Below is a small trained network, with its code and all its weights. Each question gives an input and a target symbol and asks what happens when units are switched off, that is, made to give their printed mean instead of their output.

import numpy as np


def w(rows, s, z=0):
    codes = np.array(rows[::2]) - 128.0
    scale = np.full(codes.shape[1], s)
    scale[-1] = z or s
    return codes * scale


def norm(h):
    return h / np.sqrt((h * h).mean(-1, keepdims=True) + 1e-5)


def f(y):
    return np.maximum(y, 0)


def softmax(a):
    e = np.exp(a - a.max(-1, keepdims=True))
    return e / e.sum(-1, keepdims=True)


def log_softmax(a):
    a = a - a.max(-1, keepdims=True)
    return a - np.log(np.exp(a).sum(-1, keepdims=True))


def net(x, mask):
    ids = ['βζηθμξτψ'.index(c) for c in x.split()]
    T = len(ids)
    res = E[ids] + P[:T]
    r = norm(res)
    for j in range(2):
        rows = slice(4 * j, 4 * j + 4)
        q, k, v = (r @ M[0][rows].T for M in (Q, K, V))
        z = softmax(np.where(np.tri(T) > 0, q @ k.T / 4**0.5, -1e9)) @ v
        o = O[0][rows]
        res = res + np.where(mask[j], z, o[:, -1]) @ o[:, :-1]
    y = f(norm(res) @ A[0][:, :-1].T + A[0][:, -1])
    res = res + np.where(mask[2:10], y, B[0][:, -1]) @ B[0][:, :-1]
    return log_softmax(norm(res)[-1] @ U[:, :-1].T + U[:, -1])


Q, K, V, O, A, B = {}, {}, {}, {}, {}, {}
E = w([
[82,251,92],'β',
[126,100,52],'ζ',
[161,114,89],'η',
[109,119,103],'θ',
[117,134,87],'μ',
[134,63,72],'ξ',
[43,125,109],'τ',
[83,64,125],'ψ',
],0.018)
P = w([
[181,197,254],'0',
[95,102,127],'1',
[92,107,128],'2',
[95,94,119],'3',
[99,94,103],'4',
[98,89,97],'5',
[103,86,73],'6',
[79,81,50],'7',
[85,64,10],'8',
[63,60,4],'9',
],0.007)
Q[0] = w([
[113,180,237],'H1',
[210,130,141],'H1',
[144,162,79],'H1',
[143,136,211],'H1',
[255,179,162],'H2',
[231,145,179],'H2',
[119,147,185],'H2',
[180,191,111],'H2',
],0.018)
K[0] = w([
[46,33,26],'H1',
[84,120,131],'H1',
[155,250,118],'H1',
[45,94,46],'H1',
[69,50,122],'H2',
[32,35,48],'H2',
[56,129,10],'H2',
[149,43,52],'H2',
],0.012)
V[0] = w([
[209,193,89],'H1',
[157,76,81],'H1',
[184,84,193],'H1',
[22,173,33],'H1',
[110,181,204],'H2',
[210,90,179],'H2',
[15,170,78],'H2',
[20,5,141],'H2',
],0.012)
O[0] = w([
[102,191,149,178],'H1',
[116,202,187,56],'H1',
[97,113,225,126],'H1',
[182,161,75,110],'H1',
[75,60,152,220],'H2',
[253,110,203,130],'H2',
[4,87,19,127],'H2',
[169,67,1,1],'H2',
],0.0097,0.0086)
A[0] = w([
[192,113,177,59],'N1',
[98,134,114,225],'N2',
[106,215,172,220],'N3',
[167,110,166,74],'N4',
[92,140,158,5],'N5',
[109,251,85,101],'N6',
[113,84,116,136],'N7',
[142,60,135,110],'N8',
],0.015,0.0026)
B[0] = w([
[211,123,47,187],'N1',
[175,39,101,218],'N2',
[67,118,5,254],'N3',
[169,106,121,178],'N4',
[108,173,100,174],'N5',
[156,157,71,237],'N6',
[122,135,173,206],'N7',
[92,166,187,202],'N8',
],0.012,0.0054)
U = w([
[125,226,101,173],'β',
[133,62,90,109],'ζ',
[207,105,107,197],'η',
[86,122,114,101],'θ',
[131,180,163,192],'μ',
[162,18,107,87],'ξ',
[8,200,157,3],'τ',
[86,79,177,131],'ψ',
],0.017,0.0076)

Each question gives the input, a string of symbols that net reads in full, and the target symbol t.
The units are the heads (4 rows each of Q, K, V and O) and the neurons (one row each of A and B). Each row of codes is followed by its name. A weight is (code - 128) times the scale printed after its matrix; where a second scale follows, it is the last column's (O, A, B and U).
mask holds one flag per unit, heads first, then neurons. A switched-off unit (its flag False) gives its mean, the last column of its rows in O or B, instead of its output. The means were averaged over made-up inputs and are rounded, as every weight is.
A unit's drop is (log p(t) with every unit on - log p(t) with that unit switched off) / (log p(t) with every unit on - log p(t) with every unit switched off).
The circuit of an input: a set's keep is (log p(t) with only the set's units on - log p(t) with every unit switched off) / (log p(t) with every unit on - log p(t) with every unit switched off). Starting from all 10 units, units are removed one at a time, each time the one whose removal leaves the highest keep (on an exact tie, the one counted first), for as long as the keep stays at least 0.8.
circuit, biggest first: the units of the circuit, biggest drop first
most important unit: the unit with the biggest drop
which heads matter: for each layer, one digit per head in row order, 1 if its drop is at least 0.15 and else 0, layers parted by /
drop of u: that unit's drop, to one decimal
input μ τ θ μ, target τ: which heads matter => 01
input ζ ξ ξ, target β: most important unit => H1
input ψ ψ ζ μ ξ τ, target ξ: which heads matter => 01
input ξ ψ ξ θ ζ ξ, target η: which heads matter => 01
input ξ ξ μ, target η: which heads matter => 01
input ψ η θ, target ξ: which heads matter => 01
input ξ θ θ ξ μ τ, target η: which heads matter => 01
input ψ η θ ζ θ ζ θ ζ η μ, target ξ: which heads matter => 11
input μ θ ζ θ β μ β θ, target τ: which heads matter => 01
input η ζ θ μ τ μ, target μ: which heads matter => 11
input ψ ζ μ, target ξ: circuit, biggest first => H2, H1
input ξ ψ ψ θ η, target η: drop of H2 => 2.6
input ζ ξ ψ, target β: drop of H1 => 0.1
input μ θ θ θ, target τ: drop of H2 => 0.8
input ζ μ μ, target β: circuit, biggest first => H2
